Here is a tiny trained network, its code and every weight. The questions are about switching its units off for an input and a target symbol, where a switched-off unit gives its printed mean instead of its output.

import numpy as np


def w(rows, s, z=0):
    codes = np.array(rows[::2]) - 128.0
    scale = np.full(codes.shape[1], s)
    scale[-1] = z or s
    return codes * scale


def f(y):
    return y / 2 * (1 + np.tanh(0.7978845608 * (y + 0.044715 * y**3)))


def softmax(a):
    e = np.exp(a - a.max(-1, keepdims=True))
    return e / e.sum(-1, keepdims=True)


def log_softmax(a):
    a = a - a.max(-1, keepdims=True)
    return a - np.log(np.exp(a).sum(-1, keepdims=True))


def net(x, mask):
    ids = ['αβγδηθλμξπστφψω'.index(c) for c in x.split()]
    T = len(ids)
    res = E[ids] + P[:T]
    q, k, v = (res @ M[0].T for M in (Q, K, V))
    z = softmax(np.where(np.tri(T) > 0, q @ k.T / 2**0.5, -1e9)) @ v
    res = res + np.where(mask[0], z, O[0][:, -1]) @ O[0][:, :-1]
    y = f(res @ A[0][:, :-1].T + A[0][:, -1])
    res = res + np.where(mask[1:13], y, B[0][:, -1]) @ B[0][:, :-1]
    return log_softmax(res[-1] @ U[:, :-1].T + U[:, -1])


Q, K, V, O, A, B = {}, {}, {}, {}, {}, {}
E = w([
[121,107,85,81,154],'α',
[111,214,105,148,54],'β',
[112,163,57,109,109],'γ',
[166,154,188,130,140],'δ',
[88,199,88,138,89],'η',
[83,155,115,86,108],'θ',
[121,150,40,98,129],'λ',
[174,87,146,187,3],'μ',
[134,121,77,67,129],'ξ',
[128,103,58,77,169],'π',
[105,122,85,80,146],'σ',
[128,138,67,111,139],'τ',
[167,153,180,78,246],'φ',
[137,108,76,65,145],'ψ',
[74,159,105,86,112],'ω',
],0.014)
P = w([
[86,67,1,184,185],'0',
[65,93,144,24,114],'1',
[124,110,128,64,103],'2',
[165,112,104,77,113],'3',
[184,117,101,83,115],'4',
[199,113,97,89,112],'5',
[207,113,96,90,115],'6',
[221,122,100,93,117],'7',
[214,126,113,93,113],'8',
],0.0086)
Q[0] = w([
[140,88,188,252,175],'h0',
[213,120,158,105,70],'h0',
],0.012)
K[0] = w([
[129,193,166,140,252],'h0',
[123,25,161,182,61],'h0',
],0.015)
V[0] = w([
[35,114,7,180,90],'h0',
[168,70,209,178,59],'h0',
],0.014)
O[0] = w([
[87,202,254,164,214,253],'h0',
[246,229,54,247,184,82],'h0',
],0.0076,0.0042)
A[0] = w([
[190,120,136,79,46,64],'n0',
[135,49,253,51,136,77],'n1',
[39,38,206,125,199,197],'n2',
[165,141,196,102,139,57],'n3',
[155,86,167,127,113,109],'n4',
[13,154,2,144,26,103],'n5',
[81,183,106,85,97,198],'n6',
[97,90,68,149,150,137],'n7',
[121,81,187,152,177,215],'n8',
[164,133,176,217,146,59],'n9',
[96,216,74,42,200,77],'n10',
[2,46,156,59,184,3],'n11',
],0.0098,0.0063)
B[0] = w([
[80,188,181,131,190,149],'n0',
[124,61,129,141,58,233],'n1',
[127,102,3,104,160,246],'n2',
[142,157,92,196,168,138],'n3',
[103,169,148,127,126,133],'n4',
[80,44,67,172,170,131],'n5',
[193,95,153,43,140,182],'n6',
[122,123,141,113,148,122],'n7',
[97,104,168,101,97,175],'n8',
[89,71,143,113,104,159],'n9',
[89,64,153,153,122,157],'n10',
[152,225,196,173,174,229],'n11',
],0.017,0.013)
U = w([
[194,253,246,110,152,239],'α',
[150,112,126,199,128,72],'β',
[118,123,155,150,130,1],'γ',
[111,118,156,155,133,35],'δ',
[76,16,59,81,133,210],'η',
[79,127,146,160,96,39],'θ',
[118,121,159,159,131,36],'λ',
[139,111,121,183,123,61],'μ',
[170,118,125,206,129,114],'ξ',
[35,90,229,195,140,75],'π',
[134,119,140,169,128,40],'σ',
[108,121,168,164,129,19],'τ',
[146,114,220,90,13,243],'φ',
[113,129,132,162,119,40],'ψ',
[130,113,136,178,116,40],'ω',
],0.0058,0.0056)

Each question gives the input, a string of symbols that net reads in full, and the target symbol t.
The units are the heads (2 rows each of Q, K, V and O) and the neurons (one row each of A and B). Each row of codes is followed by its name. A weight is (code - 128) times the scale printed after its matrix; where a second scale follows, it is the last column's (O, A, B and U).
mask holds one flag per unit, heads first, then neurons. A switched-off unit (its flag False) gives its mean, the last column of its rows in O or B, instead of its output. The means were averaged over made-up inputs and are rounded, as every weight is.
A unit's drop is (log p(t) with every unit on - log p(t) with that unit switched off) / (log p(t) with every unit on - log p(t) with every unit switched off).
The circuit of an input: a set's keep is (log p(t) with only the set's units on - log p(t) with every unit switched off) / (log p(t) with every unit on - log p(t) with every unit switched off). Starting from the 12 units with the biggest drops (on a tie, the unit counted first), units are removed one at a time, each time the one whose removal leaves the highest keep (on an exact tie, the one counted first), for as long as the keep stays at least 0.8.
units of the circuit, in order: the units of the circuit, biggest drop first
unit that matters most: the unit with the biggest drop
top k neurons: the k neurons with the biggest drops, biggest first
drop of u: that unit's drop, to one decimal
input ξ ξ β, target η: unit that matters most	n5
input δ β ξ ψ δ δ δ γ ξ, target φ: top 3 neurons	n2, n5, n1
input π β θ δ, target η: top 2 neurons	n11, n2
input μ δ ξ β δ δ π, target π: units of the circuit, in order	h0, n2, n10, n9
input π ψ δ θ β δ ξ θ ψ, target φ: top 4 neurons	n2, n5, n1, n3
input μ β δ α ψ, target π: top 3 neurons	n2, n10, n9
input σ ψ β β τ φ α θ δ, target η: top 3 neurons	n11, n1, n3
input δ η θ δ β α δ δ, target α: units of the circuit, in order	n2, n1
input ω ω δ ξ δ β δ ω ξ, target φ: top 2 neurons	n2, n5
input δ τ φ δ θ η, target η: top 2 neurons	n5, n11
input α ψ β, target η: top 2 neurons	n5, n11
input δ β φ, target η: top 2 neurons	n2, n1
input τ τ δ ψ δ, target φ: drop of n2	1.6
input μ ξ β, target π: drop of n10	0.3
input μ δ λ δ θ β θ δ, target π: unit that matters most	n9
input β θ δ δ π η β δ β, target α: drop of n5	-0.1
